Below is a small trained network, with its code and all its weights. Each question gives an input and a class and asks what happens when units are switched off, that is, made to give their printed mean instead of their output.

import numpy as np


def w(rows, s, z=0):
    codes = np.array(rows[::2]) - 128.0
    scale = np.full(codes.shape[1], s)
    scale[-1] = z or s
    return codes * scale


def f(y):
    return y / 2 * (1 + np.tanh(0.7978845608 * (y + 0.044715 * y**3)))


def log_softmax(a):
    a = a - a.max(-1, keepdims=True)
    return a - np.log(np.exp(a).sum(-1, keepdims=True))


def net(x, mask):
    res = np.array(x, float).reshape(1, 6) / 4 @ E
    y = f(res @ A[0][:, :-1].T + A[0][:, -1])
    res = res + np.where(mask, y, B[0][:, -1]) @ B[0][:, :-1]
    return log_softmax(res[-1] @ U[:, :-1].T + U[:, -1])


A, B = {}, {}
E = w([
[42,69,84,124,188,187,38,101,140,140,129,106],'x0',
[56,113,204,46,140,96,133,184,102,134,149,208],'x1',
[128,100,43,194,194,79,121,141,97,95,130,136],'x2',
[140,125,176,164,109,244,170,168,68,52,138,186],'x3',
[146,218,203,168,109,183,114,105,168,138,3,196],'x4',
[131,133,147,117,86,189,106,182,157,174,108,124],'x5',
],0.013)
A[0] = w([
[83,156,186,190,156,79,135,139,64,101,134,215,75],'n0',
[159,203,254,144,48,149,95,150,199,121,92,93,254],'n1',
[64,147,164,79,140,77,79,120,140,155,169,66,187],'n2',
[59,106,191,24,161,128,69,139,166,186,122,152,131],'n3',
[141,96,11,235,158,76,125,127,94,138,137,64,182],'n4',
[132,145,203,213,98,244,124,159,147,130,92,181,122],'n5',
[128,177,186,157,104,165,96,181,139,101,137,176,112],'n6',
[43,66,152,109,120,97,149,211,47,46,238,179,184],'n7',
[116,124,156,206,189,163,114,81,68,65,80,146,158],'n8',
],0.0087,0.0036)
B[0] = w([
[124,40,131,198,195,153,162,107,131,191,14,189,181],'n0',
[232,189,41,108,92,130,125,104,175,136,82,202,253],'n1',
[122,177,193,116,133,56,159,103,162,209,137,81,181],'n2',
[1,108,230,27,103,81,46,72,136,188,69,86,204],'n3',
[80,135,93,180,144,37,75,243,125,96,191,36,240],'n4',
[113,116,94,45,68,239,59,118,237,36,113,219,235],'n5',
[96,70,115,118,97,123,131,221,102,79,96,196,189],'n6',
[189,61,158,36,166,192,208,187,51,202,211,129,230],'n7',
[73,69,80,173,111,159,83,57,4,63,87,157,196],'n8',
],0.0088,0.02)
U = w([
[103,75,166,155,189,125,196,139,95,128,47,167,41],'0',
[163,74,158,69,147,160,179,160,51,155,197,122,120],'1',
[115,109,78,177,162,71,119,181,144,104,159,50,252],'2',
[150,131,126,91,54,193,98,161,190,103,96,177,84],'3',
[63,126,195,83,131,98,109,91,156,178,100,94,155],'4',
[110,107,93,172,157,174,86,70,73,59,129,125,147],'5',
[248,172,100,156,81,52,167,75,139,150,119,129,153],'6',
],0.011,0.0028)

Each question gives the input, the list of numbers given to net, and the class t.
The units are the neurons (one row each of A and B). Each row of codes is followed by its name. A weight is (code - 128) times the scale printed after its matrix; where a second scale follows, it is the last column's (A, B and U).
mask holds one flag per neuron, in row order. A switched-off neuron (its flag False) gives its mean, the last column of its row in B, instead of its output. The means were averaged over made-up inputs and are rounded, as every weight is.
A unit's drop is (log p(t) with every unit on - log p(t) with that unit switched off) / (log p(t) with every unit on - log p(t) with every unit switched off).
The circuit of an input: a set's keep is (log p(t) with only the set's units on - log p(t) with every unit switched off) / (log p(t) with every unit on - log p(t) with every unit switched off). Starting from all 9 units, units are removed one at a time, each time the one whose removal leaves the highest keep (on an exact tie, the one counted first), for as long as the keep stays at least 0.8.
circuit, biggest first: the units of the circuit, biggest drop first
unit that matters most: the unit with the biggest drop
k most important neurons: the k neurons with the biggest drops, biggest first
drop when u is switched off: that unit's drop, to one decimal
input [0,5,5,2,6,-1], class 0: unit that matters most	n0
input [-2,1,1,-5,8,-3], class 6: circuit, biggest first	n5; n1
input [1,-4,8,3,1,6], class 5: 4 most important neurons	n8; n2; n5; n7
input [-4,-4,4,-1,4,-7], class 2: 2 most important neurons	n4; n5
input [-2,1,4,8,0,-2], class 1: 3 most important neurons	n7; n3; n1
input [8,7,-4,4,-1,-1], class 4: 2 most important neurons	n3; n2
input [1,8,8,4,3,7], class 0: 2 most important neurons	n0; n1
input [-6,2,1,-6,-2,-6], class 2: 3 most important neurons	n1; n3; n4
input [8,7,8,2,2,3], class 0: 3 most important neurons	n0; n8; n3
input [-1,7,7,1,3,5], class 0: 2 most important neurons	n0; n1
input [7,6,0,-1,-1,1], class 4: drop when n3 is switched off	2.3
input [1,-6,3,5,-7,-4], class 2: drop when n4 is switched off	4.2
input [0,1,0,6,-1,-2], class 1: drop when n6 is switched off	0.0
input [-2,-1,-2,8,-2,-4], class 1: circuit, biggest first	n7
